Each row was made from one path, in order. Every step used is in the known rows, and no mark comes twice. Write each row's path.
Each row is shifted at random along 4 fixed directions that mean nothing.
Known rows:
ruli-vema-pipaf-tuve-luvop-delo: [  96    9  121    9   67  -31  -32   14  -62   55  -76  137  -79  -68
  -56   67   37   45  -68  -62   46  -95  111  209   84  101  -85 -147
   17  -31  -11 -108 -143   31  -32   42  126   93  184 -115  117  -73
   76   -9  201]
ruli-tuve-luvop-vema: [  21   16   78    9  130 -128  -39   64  -13   68 -103    3 -145 -110
  -36   78   44  179 -138  -62   21 -130  -10  112  132   50  -40   -6
  130  -23   18 -134  -54   53  -54   25  -20   32  145  -30  108  -48
  187  -65   92]
nimud-tadu-zume-ruli: [ -67   62  137  -47  -61   79  -39  158   60   52   23  -19   15   45
   -6   33  -71   30  -28  209  -52   88   83   72 -136  -20   50   97
  -80 -101   53  -71   69  175 -190   57   94 -125 -103  -44  -31   44
  -92   -2  -44]
nimud-tadu-zume-vema: [ 118   57  103  -17    6    8  -45   98  -26   26   55   76  -50  -50
  -35  -44   35  159   80   49  -22   58  126  156 -142   90   32   42
    3  -66  -37  -89  -57  173 -157   26   75  -48    4  -62  141  -71
   18   47   54]
nimud-vema-tadu-zume: [ -27  134  137 -151   -2 -249   88  133 -175  124 -122  -61  -28 -163
 -135  142  230  130    2  140   -1    1   64  177   73  -32  -11   93
   30    6   25  -86   41  -25 -229   88   62   -1  207 -187   82 -115
   80  -65 -140]
ruli-tuve-pipaf-luvop-tadu-zume-vema: [ 100   23   89   -2  -67 -122  -14   47  -83   53   12    1 -117  -83
   -9  -75   93  260   91  167  112   47  230  239  -89   80 -106 -180
  -23  -94  -65  -81  -14  228 -149  -90   31  -56 -147    9   40  141
   26  -12   74]
tuve-pipaf-luvop-ruli-vema-tadu-zume: [ 125   47  193   -8   71 -149 -108  151  -87  112    5  127 -185 -120
 -232   76  -58  253  -33 -115  -67   12   62  287  131   86 -177  -61
   82  -26  -27 -127  -71   66  -41  -16  163  161  222 -118  120 -132
  108   11  162]
pipaf-luvop-delo-nimud: [  34  -58  115  -21   55 -193  -79   74 -103  193 -101  -47 -134 -142
  -77  162  250   93 -284 -177 -146 -117   -8   48  296  -77  -74   67
   99  -11 -190  -61  -64  -17  -34   -8  191  -31  369  -55  135 -144
  178 -146  122]
zume-tadu-vema-pipaf-tuve-luvop-delo: [ 149   67  111  -13   22   95 -186   54   20  -28   75  188  -24  129
  -32   -4 -178   -8  -40  -70  -41  -51  123  252  -43  163  -52 -145
   51   22   -6 -134 -133  179 -136   37  152   55  141  -79  122  -26
   80   69  244]
delo-nimud-luvop-tadu-zume-vema: [ -83  -10   77   20 -131   30 -110  176   38  -57   89   15  -58   33
   57  -66 -149  -54   38   -3  -90  -13  124   39 -177   -3   64    8
   76  -68   95  -13  -17  410 -183   73  148  -62 -139   50  -53   24
  -54   91  169]
luvop-tadu-vema-pipaf: [  40  -20   32  -18  -25  -31  -59  129 -122   -3  -11   48  -36   17
    1   60   53   48   16   67   21  -39   98  196  -32  130    7  -28
   40  -30  102  -56  -29  153 -268  -32   58   -4   19  -17   91  -23
   71   92   55]
tadu-vema-tuve-luvop-delo-nimud-pipaf: [-248  -37  115  -51 -150   50  -89  177  101  -71  -82  -16   15  227
   97  152 -179 -398  -92  135   22  -81   59   87  -89  -15   18  -15
  -66  -71  196   31  -54  371 -308  226   51  -59 -194  -10 -215  132
 -135   91  144]
zume-ruli-vema-pipaf-delo-nimud-tadu: [ 204   32    8   68    7   60  -48  106 -108   95  -41  188  -63 -118
   19   15  107   81   -6  -55    3  129  160  297  -84   38  -31  -30
  -99  -97  -58  -56 -144  129 -110  133  150  137  -13  -88  259 -128
  -45   42  185]
delo-tadu-vema-tuve: [ 125   23   51  -40  -44  -98   48  -57 -111   67  -51   61    5  -24
   33   18  235  124   83  299   91  106  216  182 -146   40  -41  -88
  -66  -53  -92  -56  -57   92 -199   47   15  -23  -89  -62  128   59
  -63  -23  -78]
tadu-zume-pipaf-ruli: [-108  229  103  -72  -25 -195   54  196 -134  100 -116  -20   61 -131
 -110  182   -2   59   63  212  -45   31   18  273  182   -1 -124  100
  -61  -54  113 -112  128 -164 -249   97   -3  -14  188 -123 -118  -81
  132  -62  -67]
pipaf-tuve-ruli-vema-luvop: [-188 -172  186  -52   -1  107 -116   76  137   27  -25  -42  -11   11
  -82   -2 -117   -6 -261   64 -129  -89   82  -50   26  -26   76   25
   16  -62   57  -84  -39  198  -13   30   74 -105  -73  -83   97  -21
  -95  -30  -31]
delo-luvop-vema-tadu-zume-pipaf: [-121   77   70  -80  -73   11  -90  197   27 -112   22   -7   19   72
  -16   54 -295  -28   54  132  -25  -68   91  153 -129   79   -4    6
   75   72  245  -62   26  300 -273   50   -7   22  -72  -48 -173   41
  -50   58   42]
zume-vema-luvop-ruli-tuve-pipaf-delo-nimud-tadu: [ -35 -113  151   16  -42    1  -77  123   41   75    6   53  -62    6
    5  -47   39   11 -124  -69 -107   61  116  229   -1  -49  -27    0
 -155  -75  -76  -52 -133  257 -112  103   49   53  -40  -92  165   -6
   16   23  115]
ruli-tuve-luvop-delo-vema-tadu: [ 243  -12   79   30  103  -27  -87  -10   50   19   22  192 -205   55
  -33   50 -218  124  -93 -160  -27  -27    0  213 -105  112  -55 -121
   82   26  -52 -155 -221  211  -16  128   99  164  202  -80  233  -81
   74   64  214]
nimud-tadu-vema-luvop-ruli-tuve: [ 157    2  104   79  -34    7  -49   37   54  -20   66  192  -78   90
   54  -84 -182   25  141  172  124  111  190  213 -279  103  -41 -116
 -169  -50   49 -139 -158  218 -164   83  -14   65 -184 -111  102   49
  -84  155  109]
tadu-vema-luvop-delo-nimud-pipaf-ruli: [ -50 -108  155   55  -30   58 -314  184   64  -14   84  196 -125  179
  -50  123 -351 -301 -161 -219 -193  -91   -3  177   60   55  -20  111
  -32  -33   65  -54 -157  247 -165  125  187   59  150  -73   45 -190
   31  176  262]
luvop-delo-nimud-tadu-vema: [ -49   55   -2  -30 -132  -60   29  206  -77  -27  -57   68  -32   51
  109   98  -78 -203  132  134   -4   12   79  146 -170   29   28  -12
  -28  -32  175   -5  -45  211 -349  233   93    1  -59  -37  -31  -12
  -43  123  153]
tadu-zume-pipaf-delo-luvop-vema-tuve: [ -22  -36  148  -12  -46    6 -161  -26   25   17   51   32    2   13
  -44  -10   36   20 -152   61  -20  -36  129  139   47   25  -61   10
   56    6 -106  -24  -50  214  -70  -50   24  -21   12  -20    9   57
   41  -98   10]
vema-luvop-ruli-tuve-pipaf-delo-nimud-tadu-zume: [-188  -97  263 -133  -44 -109 -147  196   51  145  -11  -38 -117   15
 -171  156  -37  -66 -335 -185 -241  -44 -122  164  341  -96  -66  184
  -80    9  -41 -107  -29  151  -89  144  239   13  270 -147   44 -103
  109  -86    7]
tadu-zume-pipaf-delo-nimud-vema: [  58   84   32   82  -82   20  -53   87  -50  -19    0  191   19   41
   26  -13   32  -18   78   99   64   92  174  291 -208  -22  -36  -46
 -136 -115 -110   -3 -100  202 -109   54   20   16 -135  -43   76   -7
  -66   28  161]
nimud-tadu-vema-pipaf-luvop-delo: [  23 -135  150  -30   34   40 -337  177   74   59   94  109 -114  130
 -125  105 -240 -114 -275 -340 -179 -140  -73   80  138  113   56  147
  113  105   77  -62 -142  259 -154    5  262   -3  274  -60  120 -169
  103  128  207]
nimud-pipaf-delo-vema-luvop-tadu-zume-ruli: [-197  -83  225 -130 -222   35  -93  136   21   53   60  -86   37   81
   26   -1   18 -148 -156  292  -80   54  192   42  -57  -54   58   48
 -124 -131   35   85   69  284 -271   -2  126 -153 -240  -42  -94  166
 -181   11  -89]
nimud-tadu-zume-ruli-vema-luvop: [-102  -10  183  -46  -50   69  -97  166   62   25   44  -21  -19  -31
  -81  -17 -183   10 -113  117  -55   -1  106   39  -91   38   45  106
    2  -35  135  -77   -1  274 -158   85  145  -84  -71 -124    4  -12
 -154   37  -13]
tadu-zume-vema-luvop-delo-nimud: [-297 -117  189  -79 -193  -24   63  106  -22  -18  -71 -155   69   14
   98  -35  156 -188 -147  382   13 -115  240  -45 -138  -84   26  -20
  -24  -83  -17   98   26  376 -242   41   47 -262 -189  -72 -124  198
 -186  -29  -73]
zume-pipaf-tuve-luvop-delo-nimud: [  52   58   92   43   57   51 -127   92   61    0  -12  109  -24   94
  -16   89 -138  -16  -86 -188 -106  -58   33  222   86   23 -108  -82
  -44  -61  -64 -136 -119   90  -25   70  117   82  221  -35   39  -57
  111  -17  305]
delo-nimud-pipaf-luvop-vema-tadu-zume-ruli: [  88  -16  170  -25  -59   45 -161  108  -17   86   32   42  -85   50
   16  -28  120   66  -55  138   34   69  303  143 -103  -14  -99  -71
 -111 -152 -184    9  -33  296 -132 -103  159  -15 -206  -11   24  130
 -133   19   79]
ruli-tuve-luvop-delo-vema: [ 146  -48   61  104   77   22 -112   -6  110  -22   17  204 -199   81
   25   23 -270   42 -106 -114  -14  -59  -10  154 -137   72  -12 -105
   69  -48  -16 -130 -207  257   18  121   50   81   69  -14  149  -46
   38   65  285]
luvop-vema-tadu-zume-pipaf: [-234   29   94 -115  -79  -26  -40  287    3 -128  -29  -61   55   76
  -36   60 -287 -110   13  152  -52  -76    6  119  -65   73    9   82
   58   35  333   -7   72  262 -308   59    5  -42   -9  -39 -165   42
    0   85  -52]
nimud-pipaf-tuve-luvop-tadu-zume-ruli: [ -13  144  213  -95  -75   42  -79  136   43   54   41  -21  -12   81
  -16   67  -66   15   37  153  -20   85  157  170   21   17  -55  -75
 -134 -176   48 -111   87   80 -191   11  146  -33  -84  -27 -122  104
  -19  -15   88]
ruli-vema-tuve-luvop-delo: [ 262  -55  105  142  157   27 -146  -64   25   20   36  207 -196  -27
  -88   12  -84  144 -144 -275    4  -68   16  180   -5  149  -96 -104
  169  -35 -115 -139 -252  133  108   43  111  160  274  -61  265 -147
  130    3  291]
tadu-zume-ruli-vema-pipaf: [  -1  124  102  -29  -61  -79  223   20 -233  154 -205  -42   52 -230
   40    4  516  211   63  611  249   82  385  223 -107    9 -119 -149
 -131 -223 -116   -9   84   28 -210  -47  -21 -121 -241 -129   19  197
 -164 -107 -158]
tuve-luvop-delo-vema-pipaf-ruli: [ -54   32  110    1  -37  -35  -38   87  -23   80  -60  115   -5   41
   15  118  -43  -81  -70  105    1  -55  100  199  -20  -23  -39  -65
  -39  -47   23  -16  -50   78 -172  110   27   74   16  -85  -51   12
    4   54  142]
vema-luvop-tadu-zume-pipaf-delo-nimud: [   4  -82  122  -21 -121   68 -139   60  -21    7  111   19   32  103
  -18  -28   59   25 -153   14  -51   -9  144  139  -18   37  -67  -23
  -75  -21 -185    6  -54  239 -104 -112  157  -68  -13  -19   46   87
  -29  -43   40]
nimud-vema-luvop-ruli-tuve: [ 126    2  157   84  113 -188  -24   32  -36   88  -62   98 -156 -129
  -77    8   53  154  -66  -62   10   18   65  228   57  -37  -65    4
  -54  -85  -24 -192 -147    0   -6   68  -28  132  214 -199  220 -172
  129   -4  100]
tuve-pipaf-luvop-tadu-vema: [ -57   20   29   -5  -84  -92 -130  211  -50  -11   26   21  -50   33
  -36   79 -176   45   85   14   -8  -41   75  190  -41   88  -17  -65
   64   13  194  -42   12  190 -286  -11   27   -6  -80   42  -70   15
   53  103  173]

Write each row's path:
[ 133  -62  111   50   82  108 -252  132   96  -37   18  202 -176   18
  -88   58 -285   -4  -53 -300 -130   -5   52  243   33   64  -47  -44
  -71 -130   42 -203 -220  166   28  159  160  181   87 -137  194 -274
  -37  106  327]  delo-nimud-pipaf-tuve-ruli-vema-luvop
[-123   16   72 -109  -80 -196  -40  149  -58   21  -77   36  -25  -35
  -58  159 -165  -55  -28   87  -38  -33   -6  273   58   57  -20    2
  -29  103  214  -70  -32  110 -297  204   24    4   74 -152   10  -78
    5   32    2]  ruli-tuve-pipaf-delo-tadu-vema-luvop
[  47  -17  169    3  -16  -96  -72  117  -31   79  -14  179 -178   33
 -103   61  -11   19  -91  -85  -87   95   27  342   14  -70  -95  -17
  -94  -89 -111  -84 -119  214  -42  136  139  154  106 -103  206  -87
   79   11  118]  luvop-ruli-tuve-pipaf-delo-nimud-vema-tadu-zume
[  57   25  221  -39   42   74 -299  156  140   14   87  162 -150   57
 -171  126 -425  -81 -231 -284 -212   44 -110  212  116   82   -8  110
   96  -41  156 -105 -101  234  -50  230  278  126  200  -92   86 -212
   -6   48  237]  nimud-pipaf-delo-tadu-zume-ruli-vema-tuve-luvop
[ 430  151  118   48   88  -68 -168  -10  -70   68   73  275 -258 -100
  -51   33  -96  207   93  -97   37  138  160  429  -37  163 -167 -133
   -3  -61 -107 -192 -163   77  -65   70  107  246  167 -139  252 -169
  102   33  222]  nimud-pipaf-delo-luvop-vema-tadu-zume-ruli-tuve
[-103  -74  110  -30  -88  148 -248  173  118    6   62   67  -36  178
   19   33 -177 -147 -101  -88 -155  -30  109   99  -14  -12   47  -46
   -6  -89   84  -75  -35  340 -166   89  207   20 -105    6   25    9
  -48  129  194]  delo-nimud-luvop-tadu-vema-pipaf-tuve-ruli
[  42   51  172  -68   11   39 -105  103    6   15   12  102  -72   59
 -119   54 -150   -4 -124 -105  -99  -60   87  207   81   98 -140  -92
   42  -15  -55 -102 -106  238  -50   89  274   88  201  -78   76   -5
   21   -6  193]  ruli-vema-tadu-zume-pipaf-tuve-luvop-delo-nimud
[  -5  127  101  -26  -90 -112   -8  129  -45  -45   -8  -43 -104 -152
  -27   52 -271   16   79  142  -17   60   82  163  -51   28  -40  -38
  149  -44  327 -150   45  227 -218  245   92   85    2  -67  -95  -51
  -40    4  102]  delo-luvop-tadu-zume-ruli-vema-tuve
[ -13 -213  129   34  -73  124 -158   37   63  -49   31  147 -105  120
   29  -29 -131 -212 -109  -71  -51  -52  162   79  -80   30   -2  -55
 -164  -89  -34  -36 -225  316  -20   35  201    1  -83  -53   74  -31
 -138   64  192]  ruli-vema-luvop-delo-nimud-pipaf-tuve
[ 237  -30  173   63   71    6 -150   19   -7    9   79  195 -226  -38
  -94  -10 -204   71 -114 -121 -146   75   24  214  -30  100  -96  -26
  152 -120   -3 -128 -138  215   28  138  273  124  308  -94  244 -173
   31   34  208]  luvop-delo-tadu-zume-ruli-vema-tuve
[ -11  113  166  -47    2 -151   17   82 -120  147 -169  -13  -67 -170
   10   97  275   70 -167  177  103  -35  163  263  173  -44 -164  -98
   -1 -124 -110  -46   27   89 -135  104   74   14   49 -108   48   79
   56 -112   61]  tadu-zume-ruli-tuve-luvop-vema-pipaf-delo-nimud
[ 104  -23    2   38  -78   82  -97  193   10   -7  -38  157 -107   44
   74   41 -165  -86   38  -54   49   24  136  200 -206   39  -26 -164
  -40  -74  122  -31 -148  270 -160  181  152  148 -144  -93   22  -35
 -156  150  337]  tuve-ruli-vema-pipaf-luvop-delo-nimud-tadu
[ 110  -82  148  176  -14   95 -269   86  102  -64   92  217 -205   69
  -57  -36 -393  -48  -89 -170  -40   22  103  258 -135   36 -159 -135
   48 -129  -12  -89 -188  447   61  117  202  110   12   -9   60  -44
  -90   96  400]  tadu-zume-ruli-vema-tuve-pipaf-luvop-delo-nimud
[ -95  -84  131  -80   10  -31  -37   83   10  164  -80  -28  -58  -37
  -76   82   62  114 -283   85 -173   56   31  189   87  -63    5   69
  -40  -58  -67  -49  -11  187 -119   79   55  -30   49  -46  218   20
   29  -78 -119]  zume-ruli-tuve-pipaf-delo-vema-tadu
[  98  164  132  -65   18 -168  -46   69 -120  213  -41   25 -152 -211
  -74   92  218  246  -19   51  -29   63  132  332  182   14 -130  -22
   22  -69 -108 -138   33   -5 -162   76   79   95  144 -120  109  -39
  148 -128   61]  nimud-tadu-zume-ruli-tuve-pipaf-delo-luvop-vema
[-108   38  198  -66 -167  -99   86  119  -21   43  -21    7   31  -30
   26  -61   48  -16  104  341   95  116  224  260 -141   -5  -65 -101
 -212  -79   53  -12   -3  181 -263  107  -44  -39 -218 -158  -57  157
  -87   27  -44]  nimud-tadu-zume-vema-luvop-ruli-tuve-pipaf-delo
[  17  129   53    7 -129   17  -53  173  -43  -17   38  150   31    1
  -28  -11 -227  -36  182  135   59   92  200  282 -168   61 -104  -20
 -188  -22   93  -87  -67  192 -209  163  106  102 -164 -132  -87   -8
 -162  107  118]  delo-nimud-tadu-zume-pipaf-ruli-vema-luvop
